In the rows, 128 means zero.
Here are made-up nodes, facts about them, and rows of numbers that follow some of those facts. Name the node behind each unnamed row.

There are 2 kinds of fact about the nodes: α, η.
babrur: α a; η zugi
baver: α c
beban: α a; η grofla
begran: α b; η stomek
biflel: α b; η stidon
bizon: α b; η drizin
bostes: α c; η lostova
brakekem: α a; η tebo
braklisa: α a; η ketrel
brigik: α b; η trubebrel
bripu: α a; η mamafu
brogrol: α a; η biflel
broski: α a
brunes: α a; η mokluk
butotra: α c; η klukla
buza: α c; η dimok
dabak: α b; η sutreklas
delin: α b; η kluso
digru: α a
dimok: α b; η kuflus
doplova: α a; η drizok
dreluplim: α b; η podrom
dridrige: α b; η labistuk
drilin: α c; η grenir
drinal: α a; η sodram
drizin: α b; η babrur
drizok: α c; η rudros
drotuk: α a; η sugrun
dustum: α a; η keso
fabor: α c; η kebremar
fadem: α b; η drotuk
fedro: α b; η traske
fibe: α c; η gulor
fibru: α a; η fliplesta
fitrik: α c; η vuklon
fladek: α c; η stagruzus
fledrol: α b
fliplesta: α a; η skerus
flisuson: α c; η stoskem
foflak: α c; η fladek
gedru: α a
gole: α a; η dreluplim
goro: α a; η dridrige
gorul: α c; η flisuson
grenir: α b; η plufetik
grito: α b; η klaskebrol
grofla: α c; η sisoklek
grovi: α a; η plimo
grunal: α a
gruvun: α a; η grito
gulor: α a; η gorul
kebremar: α a
keso: α b
ketrel: α a; η vapo
klaflel: α a; η begran
klaskebrol: α c; η vobrar
kligron: α c; η drinal
kludogum: α c; η fedro
klukla: α c; η fibru
klupa: α c; η puflek
kluso: α b; η tufloti
kuflus: α a; η kligron
labistuk: α c; η baver
lifiga: α b
lostova: α c; η sovu
lugrim: α a
luno: α a; η fabor
mamafu: α c; η zadul
mestemes: α a; η dustum
mibri: α b; η skigistok
mikos: α b; η puzon
mokluk: α a
monom: α b; η troti
niris: α c; η beban
nogrik: α a; η bostes
pegin: α b; η lugrim
pepusku: α b; η vakol
plimo: α c; η gedru
plotru: α a; η pogrel
plufetik: α b; η buza
podrom: α b; η grunal
pogrel: α a; η brunes
puflek: α b
puzon: α b; η fibe
rudros: α c
samune: α a; η klaflel
siklom: α a; η gole
sisoklek: α b; η klupa
skerus: α a; η delin
skigistok: α c; η drilin
sodram: α a; η dabak
sovu: α b; η brakekem
stagruzus: α c; η mibri
stebri: α a; η pepusku
stidon: α c; η niris
stomek: α b; η bripu
stoskem: α a; η brigik
stostel: α b
stumar: α c
sugrun: α c; η fitrik
suren: α b; η lifiga
sutreklas: α a
tatrugil: α a; η gruvun
tebo: α c; η samune
traske: α b; η foflak
troti: α b; η trukik
trubebrel: α b; η luno
trukik: α a; η digru
tufloti: α c; η stebri
tugrur: α c; η kludogum
vakol: α b; η siklom
vapo: α b; η fledrol
vobrar: α a; η tugrur
vuklon: α c; η pegin
zadul: α c
zugi: α b; η fadem

Some rows with their names:
stostel: [147 125 100 106 100 168 106 154  83 149 146  86 149  88  97 138 148 156
 108  86 103 144  99  84 108  99 107 145  92  91 159 116 139 170 107 102
 167  75]
drinal: [ 84 149 158  94 101 103 129 101 138 104 144 152 137 168 168 109  94  84
 154 161 110  78 168 164 151 173 136 151 170 117 120 173  93 114 139 165
 161 121]
samune: [145 137 180 171 134 100 104 130 101 142 116 166  89 172 172 122 101 141
 174 161 102  79 120 111 135 172 168 162 163 100 128 178 116 112 103 137
  82 148]
dimok: [113 123 101  93 103 175  76 138  82 136 149  87 120  89 104 107  97 103
  84 154 126 109 129 123 156  89 107 101  96  88 141 145 157 106 152 111
 168  74]
fibru: [154 166 128 134  94 119 150 110 175 170 132 165 131 171 114 126  93  90
 170 160 105  82 169 129 122 122 128 159 132 160  81 171  89 169 113 145
 117 161]
luno: [102 145 140 124  98  94 155 125 137  93 145 166 139 176 146 154  97 139
 175 154 114  79 152 149 129 151 114 161 140 171 113 150 108 119 132 161
 146 152]
nogrik: [122 147 137 119  97  96 158 119 143 126 115 166 119 174 163 130 100 115
 173 161 103  82 146 135 125 173 153 165 152 136 109 168 107 112 114 164
 140 154]
foflak: [152 126 119 163 179 100 149  99 175  99  74 115  99 105 171 116 181 132
  84  81 155 173  94 154 123  91 134  77  96 147  89  98 127 107 173 160
  81 158]
brakekem: [146 119 148 137 108  90 155 121 140 111  93 165  80 166 168 118  96 153
 173 162 103  79  90 108 121 178 179 164 137  90  79 178 166 106  96 159
 116 157]
ketrel: [117 156 143 124 101 105 154 122 140 133 121 167 132 176 164 136  98 107
 172 160 105  83 162 143 126 168 141 161 159 153 126 166  95 118 127 162
 137 153]
butotra: [147 116 130 155 184 109 136  99 175  94 130 101 109  96 105 114 137 134
  86 126 163 170 117 154 148 104 124  76 126 146  95  94 142 128 115 105
  78 161]
trubebrel: [133  96  98  98 102 157  83 166  83  99 147 125 135 149  86 127 133 168
 151  80 170 105  93  89 108  86 104 141  83 112 140  98 171 117 138 100
 167  73]
kuflus: [ 79 158 170  95 100 105 126 101 136 102 148 153 130 168 171 110  91  82
 141 161 105  81 169 168 160 169 134 148 170 120 117 175  92 109 146 165
 160 104]
tufloti: [151 152 106 119 181 142 137 103 173  93 116 142 139  90  86 121 133  89
  89 128 165 172 154 161 159 118 169  79  99 137  77  91 137 167 135  83
  77 163]
troti: [147 107  97  97 102 174  84 159  83 161 144 108 127  97  92 117 138 149
 114 107 131 137 104  86 111  89 111 138  87  92 149 118 154 119 127 101
 168  74]
suren: [148 113  99  99 102 173  89 160  84 159 142 101 135  94  94 120 140 150
 113  99 119 139 102  85 112  92 109 137  89  91 152 116 151 129 120 100
 169  72]
goro: [115 154 142 125  99 106 154 120 140 132 122 164 133 174 164 134  98 107
 172 162 104  83 162 142 128 168 142 161 159 151 127 168  95 116 127 159
 135 151]

Rows to name:
No name comes twice in this set of rows, the named rows included.
[149 143 132 163 183 101 155 101 174 102  76 129  89 104 170 121 183 134
  84  81 134 171  95 153 142  87 134  78  90 160  85  95 140 105 169 154
  79 155] | fladek
[146 157 144 160 181 105 157 100 174 104  82 139  85 102 173 128 182 129
  84  85 121 172  95 156 154  86 133  79  84 168  84  98 150 103 167 152
  78 147] | stagruzus
[129 117  95  92 112 175  90 166  83 131 138 124 149  90  92 130 161 135
 135 101 118 163 107  95 125 119 137 151  89  87 156 102 160 124 141  94
 168  72] | podrom
[123 168 106  97 106 135 156 130 136 118  95 167 157 171 111 151 101  80
 175 162 102  86 172 154 151 173 185 163 133 137 104 146  96 147 156 133
 118 160] | stebri
[127 158 188 178 142 142  87 135  90 160 135 168 140 175 171 140 104 105
 173 157 107  80 169 133 142 152 135 158 175 151 157 171  87 130 148 134
  81 141] | bripu
[ 97 139 171 111 185 115 118  96 173  89 144  91  96  91 152 108 109  97
  81 156 143 168 134 169 164 100 125  75 136 142  94 107 154 103 147 130
  83 116] | buza
[142 148 184 178 147 118  86 134  93 155 127 168 106 173 175 126 104 128
 175 161 103  80 152 118 138 167 158 161 170 115 151 176  95 118 114 127
  80 142] | klaflel
[128 130 121 118 100  99 139 111 142 133 114 161 149 175 171 115  97  97
 173 157 122  80 166 152  93 173 144 158 171 121 134 169  87 125 148 165
 142 156] | gruvun
[140 108  99  97 101 170  82 146  84 143 148  84 139  90  90 109 106 136
  98 130 126 122 113  99 120  96 108 122  97  88 151 126 149 132 122 107
 168  74] | dabak
[ 91 149 152  98 101 101 137 104 138 105 143 155 138 170 167 114  93  87
 161 159 108  81 167 163 147 173 136 153 173 123 123 173  94 117 135 164
 157 134] | sodram
[158  91  97 100  97 160  80 143  82 172 110  94 142 108 146 104 169 140
 134  75 167 155  92  89  79  87 112 127  89  87 147 122 111 122 175 157
 168  74] | fedro
[124 148 102  92 101 174  80 147  84 154 146 112 102  89 118 111 120 110
  84 139 109 128 119 109 157  85 107 116  86  94 138 140 159 101 163 113
 169  73] | plufetik
[145 110 106 123  98  93 126 104 147 134  92 151 158 178 173 107  96  94
 174 155 155  82 163 157  80 174 145 153 173  98 139 167  86 136 173 171
 151 160] | vobrar

The same nodes again, as new rows of numbers:
Named rows:
mokluk: [125  37 191 108 157  73 104 140 112 130  99 136 114 134 163  66 146 185
 108 146 128 126  95 152 101 105 105  95 112  97  97  92  83  92 110 152
 137 161 125]
brunes: [132  89 165 115 136 118 116 120 125 126 100 133 131 145 166 111 153 158
 126 139 144 161 107 132  99 150 111 107 118 108 110  60 101 129 118 147
 147 167 140]
grofla: [127 145  73 184 159 132 140 157 123  89 115 104 164  84  96 182 145 135
 139 179  98  75 150 144 101 107 154 127 187 128 175 145 150 135 198 150
 169 118 142]
mamafu: [ 91 117 122 137 126 138 102 143  99  90 181 110 163 107  69 170 158 127
 169 112  72  95 137 136  92 137 120 129 189 144 172 127 121 145 180 126
 149  69 112]
dimok: [148 184  89 122 121 119 171  88 153 146 152 139  91 153  99 123 120 108
 142  79 148 127 121  91 176 111 179 171  95 118 133 228 151 112  42 102
 113 110 144]
zugi: [129 178 117 114 112 149 148 125 167 136 153 117 108  86 139  82  76  87
  92 107 141 130 130  76 169 157 138 166  76 170  99 171 174 146  58  64
 112 133 144]
grunal: [130  36 191 104 157  83 102 141 109 137  95 130 117 131 163  76 156 188
  96 143 122 122  98 153  97 110 106  94 111 100  99  98  84  92 112 150
 138 160 120]
stagruzus: [125 135  95 145 102 152 100 149  88  91 162 120 153 155 118 195 103  99
 170 128  84  89 180 189 182 158 116 135 188 132 124 118  91 132 215 127
 138  90 134]
gole: [160  95 172  98 135 169  87 133 111 152  83 102 161 124 172 157 208 176
  87 125 133 158 109 135  91 159 119 101 114 120 117  77 116 134 131 143
 157 162 123]
nogrik: [144  96 154 115 134 123 121 117 123 129  92 135 137 159 168 110 149 158
 125 144 145 169 108 136  98 147 118 105 116 106 109  52 111 129 126 147
 137 163 146]
fabor: [101 152  90 156  95 138 110 158  94 119 147 132 156 130  78 171 141 123
 168 154 108  86 141 160 117 141 130 108 174 135 144 137 122 136 194 139
 119  89  95]
kebremar: [120  44 190 109 157  73 106 141 108 135 101 143 111 136 158  71 149 186
 107 148 131 123 100 152 100 111 103  93 108  96  97  91  78  93 109 150
 132 161 116]
mestemes: [135  91 162 114 134 122 113 118 126 125 104 135 133 148 165 113 158 158
 130 138 145 166 107 130 101 152 111 110 119 107 111  61 104 132 119 143
 147 165 141]
fibru: [110 103 172 142 120 107 103 108 148 101 120 141 114 152 186  80 139 127
 145 143 185 174  96 131 103 122 110  95 118  93 125  44  94 141 103 172
 146 177 148]
troti: [137 183 112 124 137 138 170 114 163 150 140 130 104 114 120 130  88  91
 102  99 143 134 148  87 171 115 140 166  90 147 135 182 162 133  86  97
 107 125 134]
biflel: [141 185 104 140 169 132 188 115 175 143 123 120 105  92 120 139  92 101
  90 119 139 123 156  78 163 105 151 174  92 142 149 188 168 135  92 101
 128 139 148]
tufloti: [105 152 112 171  85 164  70 145 114  96 149 102 156 114 121 154 157  97
 148 143 135  98 121 165 114  98 140  91 178 130 166 137 135 147 176 168
 138  97 110]

Which node is each row?
No name comes twice in this set of rows, the named rows included.
[148  92 136 116 112 102 117  94 121 129 101 145 121 169 144 101 192 172
 170 124 157 164  71 124  81 139 149 107 130  87 115 107 113 113  75 160
 146 162 142] | drinal
[127 130 140 124 175  84 167 134 154 152 131 130  83  93 117  81  79 125
  72 116 120  88 140 107 170  62 138 156  85 134 124 217 141  92  80 105
 104 124 126] | puflek
[112 136  91 145  74 150  90 157 104  91 154 111 158 108 110 125 130 113
 158 150 103  95 119 152 117 166 137 111 170 153 118 127 146 143 165 115
 135  97 124] | vuklon
[101 220 109 127 132 134 183 134 156 186 146 155 103 124  87 160  90 104
 110 121 154 121 169  81 174 144 124 160  70 140 135 180 133 140 101  87
  80 119  89] | brigik
[131 178 117 112 107 149 145 127 167 133 156 119 106  83 143  75  72  87
  91 108 141 130 125  76 169 164 138 166  72 173  92 170 173 147  54  57
 112 132 145] | fadem
[136 181 113 122 133 140 166 113 163 148 144 128 103 110 121 122  86  92
  99 100 140 133 147  87 170 120 140 167  88 152 129 178 162 133  82  92
 108 125 136] | bizon
[135 101 182 127 123 156  78 124 133 127 100 111 145 128 188 124 185 154
 102 132 166 165  98 137  96 132 118  91 113 107 129  65 104 140 114 167
 154 170 129] | stebri
[130 123  93 145  94 151 105 151  94 103 145 127 147 131 116 195 100  93
 179 131  83  96 175 187 160 140 109 138 205 148 127 123 116 132 223 137
 131  98 119] | foflak
[150 150  61 149  96 148 134 134  89 120 108 126 176 184 100 137 109 116
 138 176 115 123 129 176 115 119 158  94 171 126 138 109 176 128 222 146
  92  81 135] | lostova
[141 182 120 118 143 141 163 112 146 132 162 126  99 153 138 160  54  79
 105  80 124 127 192 115 240 144 127 189  85 135 111 165 110 127 107  80
 115 119 155] | mibri
[127  40 185 108 153  68 103 135 110 130  98 140 109 139 160  65 153 189
 116 143 127 127  88 153  97 103 116  94 116  92 100 101  83  89 102 152
 136 160 124] | sutreklas

Now the same nodes, written a new way:
Some rows with their names:
baver: [119 143 124 115 184 115 114  89 133 116 172 135 129 166 122 114 147 137
 155  75 151 153 174 152 129 106 140  97 130 131 171 207 133 139 149 140
 139 102 153 136 136  85 115 132 152 135 168  96 146 144 108 106]
labistuk: [115 138 123 122 189 116 123  89 135 121 167 138 139 161 126 113 156 136
 156  76 145 148 171 152 128 109 141 102 134 133 167 208 132 139 149 137
 141 105 156 143 137  91 115 134 150 133 162  93 145 144 107 111]
traske: [ 87 136 128 143 144 128 163  87 173  84  88 133 117 140 119 130 102 106
 129 134 115 107 115 163 179 137 166 170 111 115  99  99 160 162 108 143
 143 181 166 170 119 125 107  97 145 123  99 120 120 122 128 123]
fitrik: [ 94 138 132 135 164 128 150  98 110 114 172 138 193 161 113  90 185 141
 160  93 147 105 175 139 123 123 129  78 140 139 156 176 123 160 187 109
 162 119 175 139 140 107 125 126 136 155 154  87 153 141 102 101]
gulor: [122 145 157  85 135 176 129 111 112 197 129 146 120  80 174 118 155 125
 168  93 112 168 156 109 160 161 100 150 113  89 121 164 127 112 143 156
 182 124 137 144 126 108 145 137  72 155 112 137 113  95 136 160]
zugi: [104 159 166 157 117 147 146 107 137  81 118 122 177 143  81 109 126 108
 162 135 124  61 113 151 158 166 146 133 129 121 114  76 134 170 156 108
 175 149 170 158 105 138 130  85 130 144 107 117 144 109 113 126]
fledrol: [134 165 157 130 140 132  98 101 166  75 118 117 104 153  87 140  78 106
 148 116 128 114 122 158 169 147 161 153 113 108 121  95 143 156 112 134
 150 136 143 153 100 110 125  90 143 128 128 129 141 116 119 135]
vapo: [129 158 155 137 140 132 105 100 163  80 115 121 110 146  90 137  87 103
 152 118 124 107 114 161 163 149 160 155 119 109 115  99 143 157 111 136
 151 135 143 158  98 116 121  90 140 127 124 128 139 115 121 136]
kluso: [132 144 175 179 142 134 140 123 154  81  97 124 140 106  79 148 105  77
 154 118 110 111 103 166 167 120 148 160 112 137 120 144 119 121  79 127
 144 126 129 171 100 142 117 101 122 122 106 129 181 126 126 147]
sovu: [ 98 131 152 134 168 133  62 120 168  95 110 123  99 133 104 152 119  83
 113  92 102  10 129 154 129 159 179 160 162 113 109  84 116 154 106 136
 173 152 125 172  77 124  90  87 122 110 115 128 118 128 142 136]
vobrar: [ 99 108 101  90 165 160 138 142 159 159 101 133 116  83 188 121 148 131
 170  97 102 170 174 127 174 155 130 150  87 121 123 169 160 102 155 134
 177 153 170 144 171 101 148 105 103 190  90 152 106 105 152 122]
plimo: [116 138 122 120 189 115 122  91 130 123 167 137 141 159 129 114 154 134
 157  77 145 144 164 149 126 109 143 101 133 132 170 208 133 137 148 137
 143 109 153 142 135  95 114 132 149 133 161  92 145 144 105 109]
niris: [120 130  89 104 192 114 154  95 127 155 143 137 188 130 133 108 149 136
 194  87 158 138 152 204  96 139 109 106 143 126 181 245 119 135 124 128
 180 114 145 155 104  98 122 114 156  95 133  82 124 151  79  77]
brogrol: [127 121 137  76 152 157 121 132 130 172 111 143 116  78 150 121 144 123
 156  97 117 154 159 140 153 161 102 144 103 104 140 163 129 131 132 119
 178 122 125 135 138  92 156 115  85 169 102 136 109 115 135 141]
dustum: [131 127 142  72 152 156 107 131 132 158 122 142  98  89 147 125 139 127
 148  94 121 165 167 128 162 153 107 141  98 103 140 155 135 131 132 121
 167 122 126 130 143  88 157 118  85 182 115 141 118 117 142 150]
grofla: [119 131  89 102 192 111 150  96 129 153 145 135 184 136 132 107 141 136
 195  89 165 140 156 203  97 137 110 106 142 124 180 243 120 137 121 127
 179 114 145 153 105  95 123 114 155  94 137  86 126 152  78  79]
drilin: [105 123 130 131 196 101 162  57 106 157 159 160 133 136 118  93 177 136
 121  94 152 133 129 175 136 111 151 121 127 112 150 213 132 171 149 128
 110 101 146 143 140  99 127 157 144 124 148  65 133 147  92 122]

Rows to name:
No name comes twice in this set of rows, the named rows included.
[130 156 129 117 145 131 130 107 161 105  97 118 146 127  94 131  74 108
 181 125 141 105 107 204 141 173 135 154 125 102 132 126 133 156  87 124
 178 145 136 165  74 117 129  79 146  98 103 116 124 123 100 111] | sisoklek
[ 99 106 130 126 211 117  93 105 132 145 158 137 123 157 125 123 183 105
 129  44 120  66 157 149  91 126 144 111 175 143 163 197 135 132 161 147
 145 102 136 144 121 104  83 131 131 121 147  98 121 144 126  88] | tebo
[108  96 143  69 176 156  58 149 137 173 113 142  80  80 154 136 167 105
 111  60  95  74 178 123 127 165 120 144 143 108 133 138 118 133 135 124
 183 127 101 140 124  94 124 114  65 168 107 140  90 128 166 140] | brakekem
[127 142 152  74 136 169 107 115 125 176 131 142 104  89 165 125 145 128
 149  92 120 171 170 109 162 156 106 145 109  89 124 153 127 122 133 149
 178 125 131 142 131  96 147 138  71 166 124 137 117 110 140 165] | luno
[127 152 159 170 170 122 103 100 145 120 124 121 112 108 100 115 110 116
 159 117 119  59  80 184 171 178 220 174 104  91 100 119 136 139 134 121
 141  99 161 160 102 125 150  92 152 130 112 114 141  96 110 154] | dimok
[132 133 135 130 184 121 143  84 126 134 162 135 130 175 105 108 147 120
 168  70 138 166 135 149 124 114 118 107 134 145 172 217 170 133 174 150
 119  79 150 126 145  95 116 134 148 140 150  97 139 129 107  79] | mamafu
[104 148 129 157 151 137 135 110 179  90 102 114 133 135 122 135  98 106
 178 121 107  99 115 160 171 154 178 162 114 126 104 114 164 125 130 143
 161 158 179 169 118 130 119  81 153 131  98 135 133 100 125 113] | grito
[112 157 160 150 133 141 135 104 147  90 112 125 150 138  90 118 112 104
 157 126 122  75 105 157 157 160 152 148 126 117 114  92 138 161 135 122
 164 142 160 160  99 130 126  89 132 132 107 120 138 108 118 133] | drizin
[141 121 166 103 162 155 121 144 127 164 109 159 117  56 156 138 163 110
 149 103 100 168 138 123 151 127  89 137  92 146 154 188 106 121 111 108
 153 123 117 140 147 117 164 114  95 162  95 159 126 112 141 177] | stebri
[119 126 144 161 193 117 146 107 126 122 153 147 159 122 123 130 178 114
 159  81 127 150 143 153 123  81 125 101 125 168 171 247 107 116 124 126
 132 100 144 153 139 122 119 137 145 120 142 101 173 146 108 127] | tufloti
[125 153 136 134 145 129 132 103 156 110 102 120 145 126  98 126  92 102
 173 125 129  93  99 188 147 168 143 157 125 110 123 125 134 150  98 127
 176 141 143 166  81 124 126  81 141 104 101 119 126 116 104 116] | biflel
[ 78 115 102 122 190 108 175  67 136 126 142 154 141 153 144 108 173 132
 120  98 141 148 162 160 141  94 141 118 126 133 146 204 144 162 136 144
 122 146 165 154 151 101  98 149 148 126 142  79 124 156 112 101] | foflak

